Each row of numbers stands for one object and depends on some of the facts below. Use the named rows to name the rest.

Known rows:
[269,47,-147,-8,48,36,-63,76,14,40,155,-147,-121,-149,-162,-149,-136,-691,-306,-85,64,-138,39,124,183,643,-313,-704,58,-293,-217,-117] -> z213
[45,-7,73,58,100,-46,2,22,94,63,85,208,60,115,68,217,-9,-228,-153,-64,144,-16,20,15,55,423,-83,87,81,-225,-128,-41] -> z152
[45,-25,-71,77,-78,52,112,20,348,-54,-60,-87,108,184,64,33,123,-44,189,-40,-32,102,28,-55,-136,77,169,85,-121,-399,-5,230] -> z351
[21,42,-143,61,-22,28,-37,42,-139,-135,-64,171,-81,-57,76,21,-20,-144,-109,31,110,37,-2,106,-96,1,-97,45,4,100,68,-6] -> z486
[115,0,41,-156,-56,-55,23,62,34,88,64,-153,10,-237,-242,-126,-148,15,-374,0,29,39,-93,2,247,469,-211,-373,80,-52,-198,83] -> z108
[-43,24,17,144,33,38,-50,25,-117,-150,-81,175,81,4,65,-49,-2,-49,11,-24,78,174,-2,75,-205,-43,-114,148,-5,88,165,-7] -> z150
[25,49,-137,116,-46,30,-57,65,-66,-137,-41,183,-88,-12,95,22,-18,-242,-119,78,125,26,50,148,-80,141,-116,235,19,6,42,-47] -> z352
[-86,24,14,295,-14,48,-54,96,56,-114,-61,206,-27,-18,122,85,-2,-183,-97,89,86,35,17,178,-72,2,-69,393,-9,8,72,-84] -> z927
[45,-12,-128,89,-90,10,80,72,-362,121,-133,62,-11,54,-53,-120,-152,20,122,-91,-83,338,131,-142,40,-10,-151,283,-171,511,70,7] -> z698
[113,6,-242,281,-72,-26,149,98,67,52,105,9,-113,37,-146,-175,9,-548,319,98,-153,187,165,-270,245,-15,33,396,-128,592,-25,59] -> z375
[60,42,-48,119,48,5,160,15,-38,16,-6,204,87,80,-65,-177,162,-178,-62,132,-18,3,105,59,-98,180,-52,359,-11,-15,46,119] -> z159
[21,19,9,91,61,-6,39,-32,-266,10,-88,39,40,-79,-20,-28,135,177,-7,-22,19,32,126,85,76,148,-36,420,41,37,25,-73] -> z617
[-7,-30,278,124,-11,-50,-176,54,569,-250,-76,-204,217,-133,125,-179,68,24,57,-110,146,208,-248,-38,-145,208,-106,-408,41,-386,-26,174] -> z661
[84,-28,-62,-242,-160,-105,-84,36,172,-28,-42,-101,-50,87,173,-133,45,275,92,-31,87,53,-138,-58,8,-58,61,-32,-59,-123,-21,120] -> z357
[-95,22,-99,-394,56,64,225,-169,-229,-5,95,44,16,76,-140,152,83,232,18,120,-126,-132,-30,-103,-144,-561,261,-148,113,158,171,216] -> z365
[-74,30,-140,-312,15,53,-47,-94,-118,-204,77,46,-190,-72,57,212,-88,-5,10,50,47,-60,-125,-46,-164,-583,109,-298,146,307,193,77] -> z806
[51,22,-87,115,66,-4,-92,30,-93,40,63,86,-77,55,28,-114,22,-304,-49,36,31,-216,81,150,25,162,-94,-27,-14,-85,-37,-231] -> z717
[148,22,-112,-213,-62,109,199,65,-345,180,-138,-111,126,-105,-281,-18,-328,102,-413,-229,-12,325,68,-10,62,436,-376,-475,-85,-77,-67,182] -> z369
[-13,13,67,1,35,-3,85,-44,-317,71,-132,48,74,-30,0,-6,104,417,-32,-44,19,83,88,89,36,128,-17,441,16,-13,37,-40] -> z862

There are 2 kinds of fact about the objects: σ, φ.
σ: belongs to class; φ: points at
z365 (σ 524)
z717 (σ 428) (φ z726)
z382 (σ 19)
z348 (σ 537)
z486 (σ 537) (φ z321)
z29 (σ 19) (φ z661)
z156 (σ 492) (φ z147, z873)
z159 (σ 524) (φ z926)
z996 (σ 221) (φ z79)
z988 (σ 19) (φ z365, z873)
z264 (σ 19) (φ z541, z147, z388, z873)
z388 (σ 428)
z273 (σ 19) (φ z952, z390, z159)
z810 (σ 428) (φ z75, z873)
z212 (σ 537) (φ z590)
z75 (σ 428) (φ z264)
z608 (σ 537) (φ z29)
z926 (σ 524) (φ z938, z698, z150, z79)
z707 (σ 524) (φ z694, z388)
z147 (σ 492)
z266 (σ 221) (φ z446, z79)
z150 (σ 537) (φ z318, z156)
z283 (σ 19) (φ z508)
z865 (σ 428) (φ z996)
z218 (σ 19) (φ z446)
z539 (σ 524) (φ z811, z738, z79)
z391 (σ 221) (φ z744, z818, z66, z198)
z470 (σ 221) (φ z903, z264)
z876 (σ 524) (φ z446, z865, z79)
z108 (σ 221) (φ z971)
z390 (σ 524) (φ z693, z103)
z248 (σ 492)
z684 (σ 428) (φ z79)
z90 (σ 221) (φ z508)
z952 (σ 19) (φ z446)
z352 (σ 537) (φ z726)
z873 (σ 19) (φ z369, z824)
z694 (σ 221) (φ z369, z818, z6)
z927 (σ 537) (φ z103, z782)
z295 (σ 537) (φ z256)
z590 (σ 492)
z277 (σ 428) (φ z876, z103)
z651 (σ 537) (φ z744)
z321 (σ 524)
z316 (σ 19) (φ z27)
z698 (σ 537) (φ z369, z79)
z376 (σ 537) (φ z6)
z729 (σ 537)
z782 (σ 428) (φ z264)
z702 (σ 221) (φ z147, z818, z264)
z219 (σ 428) (φ z147, z824)
z981 (σ 524) (φ z446, z541)
z734 (σ 19) (φ z971, z79)
z903 (σ 221) (φ z446)
z784 (σ 492) (φ z689)
z260 (σ 537) (φ z541)
z41 (σ 19) (φ z351, z260)
z384 (σ 492) (φ z541, z738)
z220 (σ 221) (φ z156)
z908 (σ 428) (φ z375, z79)
z574 (σ 428) (φ z147, z351, z707)
z938 (σ 428) (φ z365, z541, z369, z388, z971)
z744 (σ 221) (φ z971)
z661 (σ 221) (φ z446, z147, z6, z873)
z120 (σ 428) (φ z446, z369, z79)
z405 (σ 221) (φ z446, z728, z661)
z318 (σ 537)
z298 (σ 428) (φ z446, z147, z971)
z958 (σ 19) (φ z824)
z727 (σ 428) (φ z541, z54, z661)
z176 (σ 428) (φ z541, z369, z759)
z27 (σ 19) (φ z976)
z79 (σ 428) (φ z446)
z460 (σ 428) (φ z365, z541, z103)
z256 (σ 537) (φ z693)
z869 (σ 524) (φ z79)
z6 (σ 428) (φ z446, z818)
z646 (σ 428) (φ z971)
z541 (σ 19)
z976 (σ 428) (φ z446)
z357 (σ 221) (φ z375, z446)
z351 (σ 524) (φ z446, z811, z873)
z740 (σ 428) (φ z120, z811, z927)
z62 (σ 221)
z198 (σ 428)
z516 (σ 537) (φ z446, z79)
z738 (σ 221)
z392 (σ 221) (φ z486, z651)
z806 (σ 537)
z103 (σ 428) (φ z147, z873)
z688 (σ 428)
z301 (σ 524) (φ z405)
z880 (σ 221) (φ z147)
z508 (σ 537) (φ z120, z103)
z557 (σ 537) (φ z348, z698)
z300 (σ 221) (φ z384)
z728 (σ 524) (φ z147)
z758 (σ 221)
z726 (σ 221) (φ z120, z996, z213)
z689 (σ 221) (φ z446)
z617 (σ 19) (φ z926, z734)
z818 (σ 221)
z971 (σ 537) (φ z79)
z925 (σ 524)
z990 (σ 428) (φ z79)
z624 (σ 492) (φ z693, z218, z926)
z888 (σ 19) (φ z446, z213)
z959 (σ 428) (φ z990)
z759 (σ 221)
z693 (σ 524)
z152 (σ 492) (φ z120, z661)
z414 (σ 428) (φ z365)
z66 (σ 537) (φ z266)
z683 (σ 221) (φ z729)
z54 (σ 524) (φ z369, z414)
z824 (σ 524) (φ z446, z369, z971)
z627 (σ 428) (φ z147, z818)
z354 (σ 428) (φ z348, z758, z981)
z795 (σ 428) (φ z365, z446, z348, z156)
z862 (σ 19) (φ z938, z414)
z811 (σ 221) (φ z120, z264)
z375 (σ 524) (φ z79)
z369 (σ 537) (φ z971)
z446 (σ 19)
z213 (σ 428) (φ z661, z971)
z932 (σ 428) (φ z6)
z22 (σ 221) (φ z824)

Rows to name:
No name comes twice in this set of rows, the named rows included.
[93,-4,-180,240,-44,-15,164,79,85,57,78,20,-87,21,-161,-142,4,-503,209,71,-126,105,154,-202,189,30,52,276,-99,436,-40,63] : z869
[-493,-60,436,654,-11,157,56,50,571,129,-97,-193,38,-258,-62,612,10,201,52,-39,-210,-37,77,68,251,58,348,611,-69,-219,-162,-157] : z264
[-103,-11,246,83,-17,-84,-110,12,94,-49,-70,31,154,-87,1,-162,59,262,-107,55,31,59,-125,17,-53,48,-85,96,27,-28,35,43] : z220
[-311,-67,699,518,285,28,-16,-6,414,-58,-75,71,581,-51,-33,113,12,-19,146,-307,-19,387,-88,-142,-327,164,-39,-161,12,-193,-8,116] : z156
[-12,20,-27,221,33,-4,-88,54,5,89,42,68,-87,74,42,-42,-9,-223,-63,64,-14,-222,118,157,70,182,-44,156,-56,-77,-77,-228] : z740
[-116,-10,190,135,87,26,106,-76,-156,57,-185,11,198,-52,-1,3,105,451,59,-138,-28,148,76,54,2,13,56,347,-21,-71,65,-28] : z988
[-303,-50,578,122,325,69,-80,-147,451,-198,196,-90,349,-253,-95,395,-38,-225,236,-224,-36,190,-244,-294,-236,-374,149,-736,256,113,46,137] : z147
[53,-22,-40,-86,7,-4,-58,-15,-11,57,-54,-46,42,215,123,-134,34,148,104,-117,-16,-76,41,2,-161,-76,20,-253,-119,-267,23,-69] : z795
[5,-28,98,-19,89,-49,61,-13,-20,112,47,182,72,139,50,198,-3,-60,-97,-100,84,21,13,-36,-49,267,-65,131,28,-175,-101,14] : z784
[27,11,-162,220,-47,23,174,63,172,69,54,64,-100,31,-125,-20,38,-417,113,128,-114,11,106,-104,138,65,65,362,-52,239,-71,73] : z539
[-226,-40,479,332,92,-24,-169,38,519,-139,-17,-121,253,-262,-61,-95,24,35,70,6,-20,185,-210,-54,-60,-21,-35,-253,51,5,-3,52] : z880
[79,53,-181,53,-31,45,-59,74,-68,-105,-10,120,-117,-73,24,53,-68,-349,-240,27,125,35,-25,152,-24,201,-182,70,38,-16,28,-12] : z651

Now the same objects, written a new way:
Named rows:
[133,213,-64,168,-139,50,94,292,89,152,-220,-173,84,-43,-7,40,250,-54,-45,-131,65,114,66,-128,-102,64,297] -> z880
[261,41,-63,105,90,94,49,374,170,156,-141,-246,51,152,109,123,318,-63,28,-23,62,31,111,-175,-180,157,241] -> z219
[141,208,-69,169,-144,50,82,292,82,155,-205,-168,80,-60,-2,33,279,-74,-51,-121,53,104,53,-128,-100,58,295] -> z220
[265,76,-114,81,68,122,-19,363,96,121,-163,-301,61,152,116,195,316,-157,32,6,-2,-6,102,-185,-186,143,243] -> z75
[-106,129,-251,232,-38,103,-7,287,199,314,-233,33,-193,-18,-158,378,43,153,81,369,-108,64,-22,16,12,108,-93] -> z486
[348,48,-132,97,68,185,-79,222,95,147,-266,-164,262,244,-34,218,359,-159,-20,26,168,8,211,-313,-109,250,164] -> z976
[154,271,-111,136,-166,56,28,278,35,102,-265,-206,96,-6,1,128,230,-113,-38,-112,-3,83,68,-193,-84,36,289] -> z661
[205,187,5,19,-25,160,17,114,-47,92,-52,-277,0,86,-43,221,353,-160,37,43,1,183,74,-118,-119,-9,239] -> z981
[274,98,-109,80,71,108,-19,371,109,115,-187,-284,54,177,113,206,290,-127,39,0,-1,3,117,-218,-172,141,245] -> z6
[114,164,-65,187,-140,71,103,304,79,191,-168,-192,86,-118,-15,-3,303,-88,-59,-116,74,86,45,-79,-110,79,292] -> z90
[247,54,-54,100,99,89,61,376,171,158,-159,-253,59,182,96,133,281,-48,48,-37,62,49,127,-201,-187,149,246] -> z932
[39,158,-212,157,-23,144,46,231,165,268,-235,-7,-117,45,-26,308,159,32,48,183,-94,69,33,5,-26,33,32] -> z651
[206,150,48,45,11,131,86,127,16,134,-12,-222,-24,69,-43,135,376,-79,36,20,67,225,69,-77,-127,16,243] -> z539
[47,112,-161,17,54,48,62,144,162,176,-18,-59,157,73,21,109,360,-34,69,-136,33,93,-25,-199,-150,15,242] -> z958
[141,208,-63,169,-141,53,83,293,89,158,-209,-158,79,-47,-9,27,268,-58,-51,-123,73,115,56,-121,-103,66,292] -> z22
[106,266,-148,173,-170,29,-23,302,48,120,-257,-170,31,-53,-68,148,203,-37,-34,3,-8,91,8,-171,-67,81,225] -> z744
[183,280,-202,116,-214,139,-104,258,-87,72,-251,-284,98,-90,9,183,300,-281,-67,-50,-55,23,16,-139,-98,46,277] -> z758
[106,213,-261,-27,-2,80,-89,112,44,94,-90,-128,174,107,8,264,364,-176,50,-74,-82,20,-33,-279,-130,-16,239] -> z446
[165,312,-174,124,-191,81,-62,271,-32,65,-289,-255,86,-29,-9,197,233,-185,-42,-60,-56,50,40,-195,-89,33,276] -> z818

Which object is each row?
No name comes twice in this set of rows, the named rows included.
[210,203,-174,100,3,211,95,169,111,213,-216,-83,-10,103,123,244,324,-169,-18,-21,-104,26,116,-9,-60,-60,183] : z150
[91,108,-91,185,-164,128,54,307,41,199,-125,-211,89,-186,-5,-22,333,-158,-62,-100,93,82,20,5,-133,113,276] : z300
[193,142,-125,118,28,206,157,170,159,261,-172,-29,-28,76,129,153,340,-108,-20,-51,-25,72,117,55,-73,-30,178] : z557
[312,76,-65,116,110,78,31,366,178,146,-143,-194,10,175,114,99,343,-33,25,-21,70,57,92,-177,-175,158,255] : z717
[634,308,-132,125,174,-21,-93,298,201,39,-214,21,-204,290,152,65,513,158,-36,26,54,131,-19,-240,-95,147,311] : z959
[172,264,-190,128,-199,128,-84,272,-64,90,-233,-272,84,-110,11,153,300,-253,-60,-47,-43,33,12,-124,-101,61,275] : z738
[237,262,-232,68,-28,229,15,149,34,168,-250,-125,-13,108,133,326,321,-261,-16,16,-181,-12,109,-39,-48,-82,182] : z318
[72,135,-161,5,54,38,47,138,163,170,-29,-49,158,103,14,121,364,-25,62,-133,35,92,-16,-228,-138,14,247] : z888
[164,268,1,259,128,-9,422,162,345,359,-106,-168,142,12,-121,240,537,-140,-187,117,-243,-323,204,-166,93,-154,305] : z295
[192,234,-76,171,-129,35,67,275,91,138,-227,-128,65,-31,-10,32,305,-33,-61,-114,68,121,50,-145,-81,73,302] : z357
[293,178,-191,56,34,96,-134,362,53,54,-236,-304,21,201,96,321,253,-160,47,81,-84,-19,73,-269,-155,130,216] : z198
[162,279,-190,116,-205,123,-83,275,-71,69,-258,-288,92,-73,16,182,267,-253,-50,-56,-65,21,25,-157,-99,38,275] : z759

